Below are the code and all the weights of a small trained network. Each question names an input and a target symbol and asks about switching units off, where a switched-off unit gives its printed mean instead of its output.

import numpy as np


def w(rows, s, z=0):
    codes = np.array(rows[::2]) - 128.0
    scale = np.full(codes.shape[1], s)
    scale[-1] = z or s
    return codes * scale


def f(y):
    return np.maximum(y, 0)


def softmax(a):
    e = np.exp(a - a.max(-1, keepdims=True))
    return e / e.sum(-1, keepdims=True)


def log_softmax(a):
    a = a - a.max(-1, keepdims=True)
    return a - np.log(np.exp(a).sum(-1, keepdims=True))


def net(x, mask):
    ids = ['γθλπτψω'.index(c) for c in x.split()]
    T = len(ids)
    res = E[ids] + P[:T]
    r = res
    for j in range(2):
        rows = slice(4 * j, 4 * j + 4)
        q, k, v = (r @ M[0][rows].T for M in (Q, K, V))
        z = softmax(np.where(np.tri(T) > 0, q @ k.T / 4**0.5, -1e9)) @ v
        o = O[0][rows]
        res = res + np.where(mask[j], z, o[:, -1]) @ o[:, :-1]
    y = f(res @ A[0][:, :-1].T + A[0][:, -1])
    res = res + np.where(mask[2:6], y, B[0][:, -1]) @ B[0][:, :-1]
    return log_softmax(res[-1] @ U[:, :-1].T + U[:, -1])


Q, K, V, O, A, B = {}, {}, {}, {}, {}, {}
E = w([
[119,130,43,134,134,162],'γ',
[210,230,119,44,152,72],'θ',
[148,111,159,152,227,124],'λ',
[137,129,115,173,172,7],'π',
[141,150,160,139,131,149],'τ',
[119,97,66,133,194,102],'ψ',
[122,158,67,169,96,51],'ω',
],0.018)
P = w([
[109,139,152,95,99,178],'0',
[111,241,105,158,144,170],'1',
[2,156,191,66,97,158],'2',
[158,25,186,53,76,176],'3',
[236,176,120,136,128,141],'4',
[103,170,191,57,135,152],'5',
],0.0063)
Q[0] = w([
[97,50,197,130,126,145],'h0',
[131,145,151,146,74,83],'h0',
[125,140,97,73,83,142],'h0',
[132,158,217,161,112,214],'h0',
[1,192,115,133,141,145],'h1',
[182,155,102,155,176,133],'h1',
[177,228,95,156,139,136],'h1',
[130,186,141,63,222,84],'h1',
],0.039)
K[0] = w([
[117,56,192,140,140,123],'h0',
[77,139,140,148,80,77],'h0',
[122,137,96,110,87,173],'h0',
[113,115,174,252,89,191],'h0',
[236,150,100,243,134,156],'h1',
[155,98,159,68,87,109],'h1',
[204,40,125,93,90,127],'h1',
[223,187,96,53,148,114],'h1',
],0.035)
V[0] = w([
[136,82,92,72,139,159],'h0',
[117,96,136,133,118,65],'h0',
[150,149,160,57,133,96],'h0',
[139,142,130,112,110,167],'h0',
[129,156,146,130,5,107],'h1',
[90,116,6,56,105,160],'h1',
[112,152,130,182,60,207],'h1',
[141,163,155,113,160,224],'h1',
],0.015)
O[0] = w([
[157,174,139,158,117,103,120],'h0',
[164,159,157,132,160,178,130],'h0',
[113,159,15,138,100,110,203],'h0',
[120,138,105,116,132,95,108],'h0',
[100,167,120,169,247,101,67],'h1',
[81,174,118,45,129,122,139],'h1',
[180,201,17,178,129,75,4],'h1',
[243,66,115,105,163,83,104],'h1',
],0.012)
A[0] = w([
[163,168,68,139,110,223,75],'n0',
[97,184,117,176,79,69,121],'n1',
[108,76,137,181,133,155,1],'n2',
[130,118,159,172,147,2,100],'n3',
],0.02,0.0058)
B[0] = w([
[67,195,146,184,106,144,148],'n0',
[254,86,157,151,144,147,207],'n1',
[169,207,46,170,118,128,255],'n2',
[27,117,171,125,48,54,192],'n3',
],0.012,0.0097)
U = w([
[158,240,127,3,120,94,105],'γ',
[52,21,48,116,169,169,144],'θ',
[169,71,118,119,88,146,76],'λ',
[62,148,102,136,101,186,86],'π',
[83,108,165,124,104,92,81],'τ',
[84,100,197,51,95,193,161],'ψ',
[115,84,196,138,221,158,253],'ω',
],0.0055,0.0046)

Each question gives the input, a string of symbols that net reads in full, and the target symbol t.
The units are the heads (4 rows each of Q, K, V and O) and the neurons (one row each of A and B). Each row of codes is followed by its name. A weight is (code - 128) times the scale printed after its matrix; where a second scale follows, it is the last column's (O, A, B and U).
mask holds one flag per unit, heads first, then neurons. A switched-off unit (its flag False) gives its mean, the last column of its rows in O or B, instead of its output. The means were averaged over made-up inputs and are rounded, as every weight is.
A unit's drop is (log p(t) with every unit on - log p(t) with that unit switched off) / (log p(t) with every unit on - log p(t) with every unit switched off).
The circuit of an input: a set's keep is (log p(t) with only the set's units on - log p(t) with every unit switched off) / (log p(t) with every unit on - log p(t) with every unit switched off). Starting from all 6 units, units are removed one at a time, each time the one whose removal leaves the highest keep (on an exact tie, the one counted first), for as long as the keep stays at least 0.8.
circuit, biggest first: the units of the circuit, biggest drop first
most important unit: the unit with the biggest drop
k most important neurons: the k neurons with the biggest drops, biggest first
heads that matter: for each layer, one digit per head in row order, 1 if its drop is at least 0.15 and else 0, layers parted by /
drop when u is switched off: that unit's drop, to one decimal
input ψ λ ψ ω τ, target ω: heads that matter -> 01
input π θ τ θ γ, target θ: heads that matter -> 11
input ψ π λ, target π: heads that matter -> 01
input λ θ ψ ψ ψ, target θ: most important unit -> h0
input ψ ψ ω π, target ω: circuit, biggest first -> [h1; n1]
input ψ λ θ γ, target π: circuit, biggest first -> [n0; h0]
input γ ω γ, target ω: circuit, biggest first -> [h1; n1; h0]
input ψ τ π, target τ: circuit, biggest first -> [h1; n3]
input ψ ψ π π π τ, target π: circuit, biggest first -> [h1; n2]
input ψ π τ ψ, target τ: circuit, biggest first -> [h1; n3; h0]
input ψ λ ω λ ω λ, target ω: circuit, biggest first -> [h1; n1; n2]
input θ ψ ω, target λ: circuit, biggest first -> [n1; h0]
input π ω γ ψ τ τ, target τ: circuit, biggest first -> [h1; n3; h0]
input λ ψ λ τ ψ, target τ: most important neuron -> [n3]
input θ ψ ψ ψ ψ π, target τ: circuit, biggest first -> [n3; h1]
input ψ ψ γ ψ, target γ: drop when h1 is switched off -> 0.9
input ω π γ ψ ψ, target ψ: drop when h1 is switched off -> 0.7
input ω λ π π λ τ, target λ: drop when n0 is switched off -> 0.0
input λ ψ γ τ, target γ: drop when h1 is switched off -> 1.1
input π π θ λ, target ω: circuit, biggest first -> [h1]
